Where the symbols take the objects:
J745 & J767
J745 @ J52
J745 ~ J134
J745 $ J946
J745 ^ J708
J745 % J284
J771 & J165
J771 @ J851
J771 ~ J873
J771 $ J122
J771 ^ J287
J771 % J280
J401 & J651
J401 @ J426
J401 ~ J655
J401 $ J919
J401 ^ J905
J401 % J106
J549 & J492
J549 @ J913
J549 ~ J733
J549 $ J225
J549 ^ J134
J549 % J519
J58 & J784
J58 @ J553
J58 ~ J298
J58 $ J655
J58 ^ J135
J58 % J111
J946 & J851
J946 @ J708
J946 ~ J767
J946 $ J298
J946 ^ J280
J946 % J771
J919 & J662
J919 @ J905
J919 ~ J651
J919 $ J913
J919 ^ J888
J919 % J733
J553 & J58
J553 @ J122
J553 ~ J280
J553 $ J135
J553 ^ J870
J553 % J784
J287 & J122
J287 @ J298
J287 ~ J771
J287 $ J111
J287 ^ J784
J287 % J553
J567 & J71
J567 @ J655
J567 ~ J111
J567 $ J106
J567 ^ J651
J567 % J426
J135 & J655
J135 @ J870
J135 ~ J58
J135 $ J401
J135 ^ J426
J135 % J567
J122 & J553
J122 @ J287
J122 ~ J165
J122 $ J870
J122 ^ J111
J122 % J58
J708 & J946
J708 @ J873
J708 ~ J745
J708 $ J280
J708 ^ J165
J708 % J851
J106 & J162
J106 @ J651
J106 ~ J71
J106 $ J733
J106 ^ J662
J106 % J905
J24 & J52
J24 @ J225
J24 ~ J519
J24 $ J873
J24 ^ J284
J24 % J745
J888 & J913
J888 @ J760
J888 ~ J919
J888 $ J229
J888 ^ J519
J888 % J549
J913 & J549
J913 @ J888
J913 ~ J662
J913 $ J134
J913 ^ J229
J913 % J492
J426 & J401
J426 @ J71
J426 ~ J135
J426 $ J905
J426 ^ J162
J426 % J651
J492 & J519
J492 @ J549
J492 ~ J760
J492 $ J24
J492 ^ J225
J492 % J229
J851 & J771
J851 @ J946
J851 ~ J284
J851 $ J287
J851 ^ J298
J851 % J165
J873 & J708
J873 @ J284
J873 ~ J52
J873 $ J165
J873 ^ J771
J873 % J946
J905 & J919
J905 @ J162
J905 ~ J401
J905 $ J888
J905 ^ J760
J905 % J662
J655 & J567
J655 @ J135
J655 ~ J784
J655 $ J651
J655 ^ J401
J655 % J71
J767 & J284
J767 @ J745
J767 ~ J225
J767 $ J851
J767 ^ J946
J767 % J873
J165 & J280
J165 @ J771
J165 ~ J708
J165 $ J553
J165 ^ J122
J165 % J298
J760 & J888
J760 @ J733
J760 ~ J905
J760 $ J519
J760 ^ J492
J760 % J913
J298 & J287
J298 @ J280
J298 ~ J851
J298 $ J784
J298 ^ J58
J298 % J122
J519 & J229
J519 @ J492
J519 ~ J888
J519 $ J52
J519 ^ J24
J519 % J134
J71 & J426
J71 @ J567
J71 ~ J870
J71 $ J162
J71 ^ J106
J71 % J401
J733 & J760
J733 @ J662
J733 ~ J162
J733 $ J492
J733 ^ J549
J733 % J888
J784 & J111
J784 @ J58
J784 ~ J287
J784 $ J567
J784 ^ J655
J784 % J870
J111 & J870
J111 @ J784
J111 ~ J122
J111 $ J71
J111 ^ J567
J111 % J135
J225 & J24
J225 @ J134
J225 ~ J492
J225 $ J284
J225 ^ J767
J225 % J52
J280 & J298
J280 @ J165
J280 ~ J946
J280 $ J58
J280 ^ J553
J280 % J287
J870 & J135
J870 @ J111
J870 ~ J553
J870 $ J426
J870 ^ J71
J870 % J655
J229 & J134
J229 @ J519
J229 ~ J913
J229 $ J745
J229 ^ J52
J229 % J225
J284 & J873
J284 @ J767
J284 ~ J24
J284 $ J771
J284 ^ J851
J284 % J708
J162 & J905
J162 @ J106
J162 ~ J426
J162 $ J760
J162 ^ J733
J162 % J919
J651 & J106
J651 @ J401
J651 ~ J567
J651 $ J662
J651 ^ J919
J651 % J162
J134 & J225
J134 @ J229
J134 ~ J549
J134 $ J767
J134 ^ J745
J134 % J24
J52 & J745
J52 @ J24
J52 ~ J229
J52 $ J708
J52 ^ J873
J52 % J767
J662 & J733
J662 @ J919
J662 ~ J106
J662 $ J549
J662 ^ J913
J662 % J760

In the rows, zero is written as 4.89.

Here are some objects, each with a row of numbers. One shown again gets a slightly different row.
J708 [3.72, 5.47, 4.71, 6.31, 3.93, 5.42, 4.32, 4.88, 7.09, 4.36, 5.61, 4.16, 4.47, 6.12, 4.63, 2.73, 3.76, 6.21, 3.22, 3.61, 4.7, 5.43, 6.89, 7.17, 5.08, 4.41, 6.19, 6.22, 5.88, 4.25, 3.85, 6.63, 5.3, 7.06, 3.54, 5.01, 6.12, 4.43, 5.25, 4.69, 2.39, 5.31, 3.14, 1.94, 4.25, 3.49, 3.91, 3.76, 6.43, 4.66, 4.37, 5.26, 5.07, 6.18, 5.45, 6.28, 6.14, 2.9, 4.3, 4.19, 2.61, 5.69, 9.87, 6.73, 5.87, 5.65, 6.66, 8.06, 3.98, 5.23, 4.22, 4.09, 3.86, 5.17, 5.77, 2.92, 7.71, 3.54, 5.59, 5.0]
J106 [5.0, 6.46, 4.34, 5.4, 4.0, 6.41, 4.86, 4.9, 2.48, 4.11, 5.2, 4.69, 5.51, 5.48, 6.03, 6.32, 6.02, 3.99, 7.71, 6.33, 5.96, 2.38, 5.67, 2.58, 4.29, 7.14, 4.27, 3.28, 5.86, 4.99, 5.81, 2.77, 4.86, 3.41, 7.11, 5.04, 5.44, 8.73, 5.6, 5.55, 8.53, 6.67, 4.8, 8.78, 5.58, 6.57, 5.24, 5.37, 4.89, 6.18, 3.84, 3.55, 5.21, 5.15, 4.12, 4.85, 5.93, 6.2, 5.12, 5.84, 8.12, 3.19, 3.09, 5.74, 4.45, 4.59, 1.74, 4.44, 3.52, 4.68, 6.61, 6.85, 6.69, 4.1, 6.43, 5.14, 4.37, 3.95, 4.7, 4.1]
J284 [3.69, 4.43, 6.36, 3.85, 4.25, 4.5, 4.28, 4.04, 8.08, 4.98, 5.3, 5.99, 4.53, 7.22, 3.95, 2.09, 4.96, 6.75, 3.33, 3.35, 4.21, 5.1, 5.25, 7.03, 3.82, 2.77, 7.13, 6.3, 4.37, 5.37, 2.51, 8.02, 5.03, 3.63, 2.93, 5.52, 6.17, 2.42, 4.1, 3.65, 1.52, 3.58, 2.86, 2.35, 4.49, 3.92, 4.26, 5.49, 4.89, 4.12, 5.49, 4.46, 4.29, 4.81, 6.33, 5.24, 4.67, 3.88, 5.52, 3.8, 1.34, 5.52, 6.91, 5.96, 4.92, 5.66, 6.67, 5.52, 5.26, 6.01, 4.45, 2.72, 2.76, 6.31, 3.23, 5.55, 5.95, 4.19, 5.73, 5.83]
J708 [3.92, 5.62, 4.81, 6.45, 3.96, 5.27, 4.28, 4.72, 7.25, 3.79, 5.84, 4.77, 4.77, 6.15, 4.85, 2.47, 3.86, 6.4, 3.19, 3.56, 4.51, 4.54, 6.99, 7.29, 4.81, 4.32, 6.23, 6.81, 5.91, 3.69, 4.43, 7.23, 5.99, 7.16, 3.87, 5.27, 5.94, 4.17, 5.48, 5.11, 1.83, 5.21, 3.91, 2.14, 4.19, 3.3, 4.04, 3.66, 6.24, 4.92, 4.2, 4.49, 4.67, 6.92, 5.75, 6.2, 6.07, 3.46, 4.1, 4.57, 2.39, 5.8, 9.58, 6.49, 5.78, 5.65, 6.62, 7.85, 3.99, 4.82, 3.75, 4.36, 4.0, 5.11, 5.4, 3.02, 7.98, 3.73, 5.55, 4.96]
J287 [3.68, 5.13, 2.09, 5.9, 5.21, 3.67, 3.97, 6.43, 4.86, 3.79, 3.89, 4.11, 4.46, 5.34, 6.01, 2.63, 2.68, 5.26, 4.91, 5.36, 4.93, 5.38, 7.3, 6.0, 6.38, 5.1, 5.27, 4.6, 6.26, 3.75, 6.06, 4.5, 4.97, 7.03, 3.38, 6.33, 5.89, 4.61, 4.92, 5.3, 4.02, 7.83, 4.47, 3.24, 3.76, 2.43, 3.7, 2.54, 6.2, 4.5, 3.15, 4.83, 6.86, 5.73, 3.21, 5.65, 6.87, 5.62, 2.89, 3.92, 5.2, 3.69, 8.32, 5.63, 6.68, 4.35, 4.79, 8.57, 4.14, 4.27, 2.43, 4.26, 5.16, 6.04, 7.19, 2.9, 7.83, 3.35, 4.6, 4.65]
J851 [5.06, 4.74, 3.75, 6.62, 6.0, 4.12, 5.49, 5.47, 6.12, 5.7, 4.87, 3.96, 4.54, 3.18, 4.26, 5.08, 3.56, 5.23, 2.09, 3.9, 4.57, 7.74, 5.24, 7.2, 6.41, 3.94, 4.91, 6.72, 4.34, 3.88, 4.97, 6.29, 4.86, 8.61, 3.18, 3.58, 3.95, 2.73, 4.73, 6.26, 2.49, 4.41, 5.73, 1.34, 3.6, 3.13, 3.63, 3.18, 6.18, 4.45, 4.93, 7.19, 4.35, 5.7, 4.37, 5.61, 4.45, 3.68, 3.2, 4.78, 3.11, 6.09, 8.61, 4.78, 5.52, 5.13, 7.38, 6.68, 5.47, 4.75, 2.42, 3.86, 4.71, 4.09, 5.16, 3.09, 6.63, 6.19, 4.18, 5.12]
J905 [6.44, 5.41, 5.31, 5.09, 5.55, 5.96, 6.13, 4.64, 2.71, 5.38, 5.72, 4.1, 5.59, 2.98, 4.84, 8.38, 6.0, 2.91, 5.96, 5.94, 5.69, 4.31, 3.96, 2.72, 4.91, 5.89, 3.15, 4.2, 4.3, 4.92, 5.88, 2.87, 4.88, 5.0, 6.8, 3.43, 3.61, 7.27, 5.59, 6.29, 8.08, 3.78, 6.32, 7.6, 5.98, 7.53, 5.9, 5.93, 4.48, 6.19, 5.28, 5.25, 3.47, 5.06, 3.88, 3.84, 4.0, 5.04, 6.15, 6.58, 7.58, 5.26, 2.27, 4.08, 3.5, 4.53, 4.07, 3.01, 4.22, 4.43, 7.23, 7.02, 6.99, 2.75, 4.91, 5.49, 2.94, 6.79, 4.9, 4.43]
J655 [4.65, 5.92, 2.55, 6.45, 5.52, 4.34, 5.1, 6.64, 2.27, 4.35, 4.18, 3.56, 5.18, 2.82, 6.35, 5.68, 4.12, 2.98, 5.88, 6.58, 5.53, 4.97, 5.63, 4.04, 6.24, 6.43, 3.03, 3.32, 5.51, 3.8, 7.69, 2.55, 5.06, 6.2, 5.31, 5.35, 3.8, 7.26, 5.61, 6.51, 7.08, 7.5, 6.4, 7.06, 4.84, 4.26, 4.27, 3.77, 5.36, 5.37, 3.54, 5.81, 6.62, 5.08, 2.2, 5.56, 5.83, 6.0, 3.28, 5.26, 8.09, 3.36, 4.86, 4.91, 5.94, 3.91, 2.99, 6.25, 4.06, 3.79, 4.06, 5.66, 7.09, 4.88, 7.96, 3.36, 4.87, 4.97, 4.43, 3.9]
J426 [5.48, 4.16, 3.81, 3.18, 6.28, 3.07, 4.4, 4.96, 2.98, 5.53, 3.32, 5.32, 5.54, 3.89, 5.88, 5.47, 5.34, 2.76, 6.54, 7.08, 5.03, 4.19, 3.14, 3.06, 5.26, 5.15, 3.45, 2.94, 4.12, 6.08, 6.04, 2.64, 3.91, 2.59, 5.52, 6.3, 3.92, 4.99, 3.9, 4.28, 6.81, 6.4, 6.18, 7.55, 4.52, 5.01, 6.03, 5.56, 3.45, 4.34, 4.61, 5.01, 6.09, 2.58, 3.71, 3.98, 4.31, 7.08, 4.73, 4.37, 7.49, 3.19, 0.69, 3.29, 5.13, 2.64, 3.18, 2.91, 5.74, 4.45, 3.98, 4.96, 5.68, 6.64, 4.64, 6.79, 2.71, 4.8, 4.25, 4.39]
J946 [4.55, 5.57, 4.21, 6.66, 4.61, 5.14, 4.97, 5.74, 6.38, 4.35, 5.39, 4.51, 3.98, 4.09, 4.63, 3.88, 3.77, 5.96, 2.45, 3.61, 4.64, 6.77, 6.57, 7.37, 6.02, 4.21, 4.9, 6.97, 4.91, 3.55, 4.81, 6.21, 5.85, 8.6, 3.66, 3.85, 4.54, 4.0, 5.38, 5.97, 2.74, 4.36, 4.95, 1.5, 4.44, 3.66, 3.46, 3.29, 6.51, 5.19, 4.52, 5.94, 4.5, 6.99, 4.94, 6.19, 5.82, 3.6, 3.62, 5.01, 2.49, 5.87, 9.52, 6.18, 5.29, 5.86, 7.02, 7.99, 4.05, 5.07, 3.35, 3.91, 4.97, 4.09, 5.96, 1.96, 7.48, 4.74, 4.67, 5.21]
J888 [5.68, 6.94, 6.84, 4.83, 2.87, 7.99, 5.61, 4.13, 4.23, 3.67, 7.0, 5.49, 5.58, 6.22, 4.63, 6.36, 6.53, 5.36, 6.54, 4.49, 5.72, 2.55, 5.55, 3.83, 3.18, 6.07, 5.63, 4.81, 5.38, 4.87, 4.58, 4.62, 5.4, 4.2, 7.23, 3.51, 5.46, 7.77, 6.12, 4.9, 7.2, 4.33, 3.39, 6.95, 6.56, 7.01, 5.72, 5.89, 4.68, 6.12, 5.62, 3.02, 3.37, 6.38, 6.09, 5.2, 5.39, 4.42, 7.24, 6.19, 5.72, 5.92, 4.28, 6.88, 3.41, 5.93, 3.27, 3.55, 3.25, 5.85, 8.75, 6.99, 4.76, 2.59, 4.6, 4.84, 3.84, 4.42, 5.91, 4.3]

From each start, follow one symbol. Which object do you reach?
Answer with the object's name.
start [6.24, 5.72, 6.83, 6.27, 3.56, 7.05, 5.93, 4.39, 6.74, 4.42, 7.21, 5.1, 4.86, 5.72, 3.19, 6.24, 4.83, 6.02, 2.92, 2.88, 5.05, 4.96, 5.88, 5.85, 3.86, 4.5, 6.39, 6.58, 4.86, 4.33, 3.84, 6.64, 5.63, 6.72, 5.6, 2.35, 5.18, 5.61, 5.87, 6.07, 3.81, 2.37, 4.35, 3.0, 5.5, 6.48, 4.38, 4.91, 6.07, 5.98, 5.78, 5.56, 2.7, 7.26, 6.32, 5.68, 4.81, 2.72, 5.72, 6.49, 2.53, 7.31, 8.33, 6.12, 3.72, 6.58, 6.94, 5.65, 3.51, 5.5, 6.88, 5.48, 3.95, 2.24, 4.36, 3.15, 5.88, 5.22, 5.26, 5.39]
^	J284
start [3.76, 3.99, 6.42, 3.86, 3.59, 4.91, 4.4, 3.73, 7.68, 4.95, 5.42, 5.76, 4.08, 6.99, 4.18, 1.87, 4.63, 7.27, 3.13, 3.01, 4.28, 5.19, 4.7, 6.64, 3.84, 2.83, 6.82, 5.94, 4.45, 5.56, 2.78, 7.48, 4.86, 4.11, 3.03, 5.74, 6.11, 2.42, 4.38, 3.12, 1.61, 3.53, 2.59, 2.05, 4.0, 3.45, 4.67, 5.18, 4.55, 3.62, 5.93, 4.39, 4.29, 4.66, 7.01, 5.15, 4.83, 4.08, 5.34, 3.65, 1.34, 5.28, 6.7, 5.8, 4.6, 6.04, 6.35, 5.72, 5.29, 5.67, 3.85, 3.02, 2.55, 6.55, 3.82, 5.0, 5.85, 4.16, 5.29, 6.63]
%	J708
start [5.37, 4.93, 6.77, 2.57, 4.02, 6.1, 5.48, 3.8, 4.19, 4.55, 5.47, 6.15, 5.46, 6.66, 4.66, 5.71, 7.07, 4.69, 7.13, 4.88, 5.03, 2.44, 4.66, 3.08, 2.69, 5.23, 5.43, 4.02, 4.51, 6.52, 4.16, 4.51, 5.09, 1.46, 6.1, 5.72, 5.78, 5.81, 4.69, 3.73, 6.48, 4.44, 3.74, 7.26, 6.05, 7.03, 6.47, 7.01, 3.71, 5.55, 6.1, 2.86, 4.15, 3.92, 5.8, 4.58, 4.23, 5.32, 6.96, 5.34, 5.58, 4.26, 1.37, 4.83, 3.88, 4.71, 3.35, 2.32, 5.25, 5.83, 7.63, 5.79, 4.95, 5.0, 3.23, 7.46, 2.3, 4.28, 5.59, 4.86]
%	J888
start [6.51, 6.9, 7.24, 5.68, 3.88, 7.7, 6.28, 4.03, 5.02, 4.24, 6.97, 4.53, 5.6, 4.81, 3.85, 7.68, 5.94, 4.83, 5.1, 4.3, 5.68, 3.67, 5.14, 4.6, 3.38, 5.77, 4.82, 5.24, 5.1, 4.74, 4.49, 4.5, 5.61, 5.27, 6.81, 2.7, 4.64, 7.53, 6.55, 6.0, 6.87, 2.72, 4.49, 6.33, 6.94, 7.73, 5.95, 6.04, 4.78, 6.19, 6.35, 4.59, 2.84, 6.63, 5.89, 4.91, 4.66, 3.78, 6.79, 6.56, 5.0, 6.71, 4.69, 5.6, 3.4, 6.09, 4.64, 3.55, 3.29, 5.51, 8.75, 7.21, 5.23, 1.39, 4.53, 4.96, 3.87, 5.35, 5.64, 4.59]
@	J888
start [4.03, 3.62, 6.26, 4.0, 4.07, 4.94, 4.05, 3.71, 8.02, 5.39, 5.24, 5.34, 4.3, 7.38, 4.18, 2.87, 4.68, 6.88, 3.67, 3.44, 4.17, 4.72, 5.24, 6.8, 3.84, 3.29, 6.71, 6.37, 5.01, 5.29, 2.86, 8.04, 5.23, 4.25, 3.21, 5.39, 6.42, 2.47, 4.11, 3.1, 2.09, 3.81, 2.69, 2.26, 4.78, 3.83, 5.03, 5.22, 4.78, 4.55, 5.39, 4.36, 4.89, 4.94, 6.95, 5.28, 4.73, 3.93, 5.26, 3.5, 1.18, 5.6, 6.33, 5.23, 4.83, 5.79, 6.32, 5.63, 5.4, 5.88, 4.0, 3.32, 2.76, 5.8, 3.27, 4.95, 5.96, 3.97, 5.41, 5.52]
%	J708
start [3.71, 5.09, 5.14, 4.52, 4.05, 4.81, 3.91, 4.82, 7.04, 3.89, 5.44, 5.77, 4.35, 7.28, 4.96, 2.37, 4.2, 7.16, 3.87, 3.65, 4.24, 4.36, 6.14, 6.85, 4.09, 3.35, 6.56, 6.63, 5.28, 4.56, 3.1, 7.51, 5.21, 4.92, 3.42, 5.84, 6.74, 3.43, 4.88, 3.9, 2.01, 4.96, 2.44, 1.41, 4.91, 3.61, 4.38, 4.26, 5.69, 4.41, 4.86, 3.93, 5.11, 5.83, 6.15, 6.12, 5.72, 4.18, 4.48, 3.68, 1.76, 5.46, 8.28, 6.65, 5.15, 5.53, 6.2, 6.83, 4.33, 5.21, 4.12, 3.99, 3.08, 5.87, 4.54, 4.21, 7.51, 3.05, 5.45, 5.34]
%	J946
start [5.36, 4.1, 3.76, 4.41, 6.88, 3.56, 5.05, 6.29, 2.73, 5.78, 3.0, 4.56, 5.33, 2.3, 5.78, 6.34, 5.62, 2.52, 5.35, 6.89, 4.81, 6.03, 2.98, 2.93, 6.03, 6.18, 2.41, 3.58, 3.83, 5.53, 7.02, 2.76, 3.63, 5.11, 5.5, 5.21, 2.89, 4.53, 3.7, 5.99, 7.26, 6.13, 7.87, 7.37, 4.24, 5.02, 4.9, 4.62, 3.96, 4.6, 4.66, 6.16, 5.54, 2.8, 2.58, 4.21, 4.11, 6.6, 3.79, 5.03, 7.8, 3.63, 1.27, 2.42, 4.83, 3.3, 3.67, 2.97, 6.0, 3.72, 4.21, 5.78, 6.55, 5.68, 5.36, 6.0, 2.91, 6.22, 3.62, 4.31]
&	J426
start [4.98, 3.78, 3.86, 3.24, 6.16, 3.14, 4.25, 5.53, 2.48, 5.85, 3.83, 5.42, 5.15, 4.06, 5.78, 5.43, 5.51, 2.77, 6.81, 6.9, 4.75, 4.95, 3.11, 3.04, 5.05, 5.31, 3.75, 3.05, 4.55, 6.15, 6.12, 2.83, 3.59, 2.36, 5.53, 5.97, 3.69, 5.15, 3.97, 4.34, 6.88, 6.25, 6.48, 7.53, 5.07, 5.18, 5.69, 5.0, 3.81, 4.61, 4.51, 4.59, 6.13, 2.07, 3.63, 3.74, 3.96, 6.66, 4.52, 4.56, 7.36, 2.81, 0.72, 2.95, 4.96, 3.33, 2.94, 2.86, 6.34, 4.3, 4.09, 4.78, 5.96, 6.46, 4.81, 6.96, 2.54, 5.41, 4.27, 4.7]
$	J905
start [6.06, 5.63, 5.3, 5.59, 4.92, 5.96, 5.91, 5.22, 2.79, 5.18, 5.62, 4.89, 5.5, 2.96, 4.89, 8.25, 5.79, 3.15, 5.57, 5.47, 5.57, 4.9, 3.87, 2.76, 4.73, 6.34, 3.36, 3.73, 4.26, 4.91, 6.06, 2.81, 4.94, 4.79, 6.96, 3.33, 3.59, 7.63, 5.73, 6.19, 8.03, 3.59, 6.93, 7.86, 5.85, 7.24, 5.71, 5.6, 4.5, 6.32, 5.55, 5.56, 3.78, 4.82, 4.25, 3.78, 3.83, 5.16, 5.21, 6.03, 7.44, 5.5, 2.68, 4.28, 3.75, 4.79, 3.88, 2.7, 4.68, 4.44, 7.13, 6.83, 6.34, 2.4, 4.76, 5.12, 2.64, 6.47, 4.81, 3.88]
$	J888
start [5.34, 3.62, 6.5, 3.56, 4.74, 4.84, 5.11, 4.38, 8.09, 6.15, 4.81, 5.72, 4.26, 5.66, 3.49, 4.06, 5.49, 6.89, 2.48, 3.26, 4.38, 6.08, 4.1, 6.47, 4.56, 2.56, 6.82, 6.68, 4.05, 5.7, 2.53, 8.22, 4.87, 4.52, 3.11, 4.59, 5.45, 1.56, 4.21, 3.55, 1.64, 2.93, 3.68, 2.15, 4.35, 4.09, 5.22, 5.58, 4.63, 3.67, 6.69, 5.54, 3.36, 4.56, 6.87, 4.73, 4.2, 3.86, 5.75, 4.07, 1.22, 6.3, 5.86, 4.51, 4.56, 5.57, 7.55, 4.6, 6.23, 5.98, 4.49, 3.67, 3.04, 5.25, 2.55, 5.62, 5.2, 5.08, 5.1, 6.1]
$	J851
start [6.11, 4.89, 2.42, 6.0, 6.19, 3.59, 5.76, 6.17, 2.26, 5.22, 3.96, 3.47, 4.92, 1.46, 5.98, 6.57, 4.57, 2.47, 5.42, 6.86, 5.21, 6.2, 4.58, 3.27, 6.75, 6.26, 2.75, 3.34, 4.42, 4.25, 6.99, 2.24, 4.33, 6.42, 5.64, 4.31, 3.27, 6.41, 4.67, 6.3, 6.91, 6.53, 7.98, 6.34, 4.49, 4.56, 4.65, 3.73, 4.75, 4.84, 3.77, 6.13, 6.03, 4.06, 2.59, 4.19, 4.79, 6.59, 3.43, 5.52, 8.4, 3.34, 3.77, 3.94, 5.01, 3.91, 3.53, 4.71, 4.92, 3.64, 3.94, 5.58, 7.1, 4.2, 6.76, 4.26, 4.15, 6.24, 3.39, 4.26]
%	J426
start [5.84, 4.46, 6.65, 2.91, 5.22, 5.41, 5.01, 3.87, 4.33, 5.76, 5.13, 5.93, 5.56, 5.42, 4.59, 6.8, 7.21, 4.65, 6.06, 5.45, 4.65, 3.71, 2.94, 3.18, 3.04, 5.01, 4.85, 3.7, 3.87, 6.21, 4.43, 4.41, 4.46, 1.93, 6.72, 4.7, 4.49, 5.55, 4.72, 4.31, 6.45, 3.96, 4.74, 7.75, 6.16, 6.88, 6.17, 7.01, 3.81, 5.36, 5.85, 4.26, 4.15, 3.12, 6.08, 3.9, 3.27, 5.67, 7.46, 5.31, 6.3, 4.99, 0.73, 3.71, 3.76, 4.78, 3.11, 1.64, 5.77, 5.55, 7.22, 5.51, 4.75, 4.71, 2.64, 6.93, 1.87, 5.87, 5.09, 4.46]
~	J106
start [3.91, 5.77, 4.78, 6.27, 4.19, 5.31, 4.88, 4.51, 6.44, 4.26, 5.3, 4.72, 3.93, 6.05, 4.49, 2.39, 3.31, 7.14, 3.73, 3.16, 4.3, 5.56, 7.07, 7.18, 4.89, 4.26, 6.36, 6.75, 5.72, 3.86, 4.14, 6.84, 5.5, 6.8, 3.51, 4.73, 6.61, 4.25, 5.3, 5.21, 2.22, 5.38, 2.93, 2.12, 4.64, 3.38, 3.76, 3.59, 5.83, 4.64, 4.29, 4.58, 4.94, 6.79, 5.71, 6.08, 6.04, 3.55, 4.2, 4.46, 2.32, 5.59, 9.9, 6.58, 5.39, 6.32, 6.56, 8.06, 3.94, 4.95, 4.14, 4.29, 3.33, 4.79, 5.56, 2.56, 7.84, 3.63, 4.85, 5.32]
&	J946
start [6.22, 4.28, 6.2, 4.42, 5.86, 5.74, 6.09, 4.82, 3.36, 5.81, 4.97, 4.99, 5.02, 3.16, 4.02, 8.03, 6.52, 3.44, 5.38, 5.11, 5.55, 4.87, 3.13, 2.8, 4.22, 5.84, 3.7, 4.04, 3.54, 5.9, 5.57, 3.71, 4.59, 3.78, 6.61, 4.03, 3.67, 5.87, 5.15, 5.57, 7.21, 3.25, 6.17, 7.51, 5.66, 6.73, 5.7, 6.37, 3.48, 5.9, 6.25, 5.3, 3.53, 3.6, 4.71, 3.55, 2.99, 5.83, 6.7, 5.66, 6.72, 5.51, 0.82, 3.8, 3.42, 4.45, 4.28, 2.2, 5.63, 4.74, 6.64, 5.84, 5.55, 3.65, 3.53, 6.05, 1.74, 6.92, 5.29, 4.96]
@	J905
start [4.29, 4.86, 4.4, 6.11, 3.92, 5.09, 4.4, 5.0, 6.83, 3.72, 5.79, 4.76, 4.5, 6.08, 4.48, 2.83, 4.08, 6.44, 3.48, 3.64, 4.27, 5.04, 6.97, 7.05, 5.23, 4.1, 6.67, 6.67, 6.02, 3.48, 3.96, 6.99, 5.58, 6.85, 3.62, 4.73, 5.9, 4.28, 5.89, 5.29, 2.2, 4.97, 3.19, 1.73, 4.41, 3.48, 4.05, 3.64, 6.05, 4.65, 4.19, 4.82, 4.56, 7.17, 5.46, 6.36, 6.71, 3.45, 4.02, 4.16, 2.3, 5.76, 9.29, 6.76, 5.52, 6.0, 6.37, 8.03, 4.34, 4.66, 4.2, 4.14, 4.46, 4.47, 5.81, 2.74, 8.11, 3.74, 5.41, 4.66]
%	J851
start [4.51, 5.9, 4.17, 7.17, 4.45, 4.65, 5.0, 5.51, 6.17, 4.53, 4.96, 3.59, 4.37, 4.54, 4.74, 4.18, 3.31, 5.68, 2.04, 3.56, 4.43, 6.5, 6.68, 7.52, 5.72, 4.18, 5.51, 6.77, 5.56, 3.29, 4.49, 6.0, 5.38, 8.33, 3.72, 3.84, 4.97, 4.3, 5.25, 5.84, 2.57, 4.89, 4.82, 1.67, 4.27, 3.78, 3.05, 2.93, 6.78, 4.32, 4.94, 5.9, 4.51, 6.59, 4.55, 5.57, 5.8, 3.5, 3.74, 5.18, 2.73, 6.32, 9.71, 5.58, 5.53, 6.01, 7.49, 7.49, 4.27, 4.5, 3.59, 3.96, 4.6, 3.98, 5.69, 2.42, 7.69, 5.0, 4.73, 5.32]
&	J851
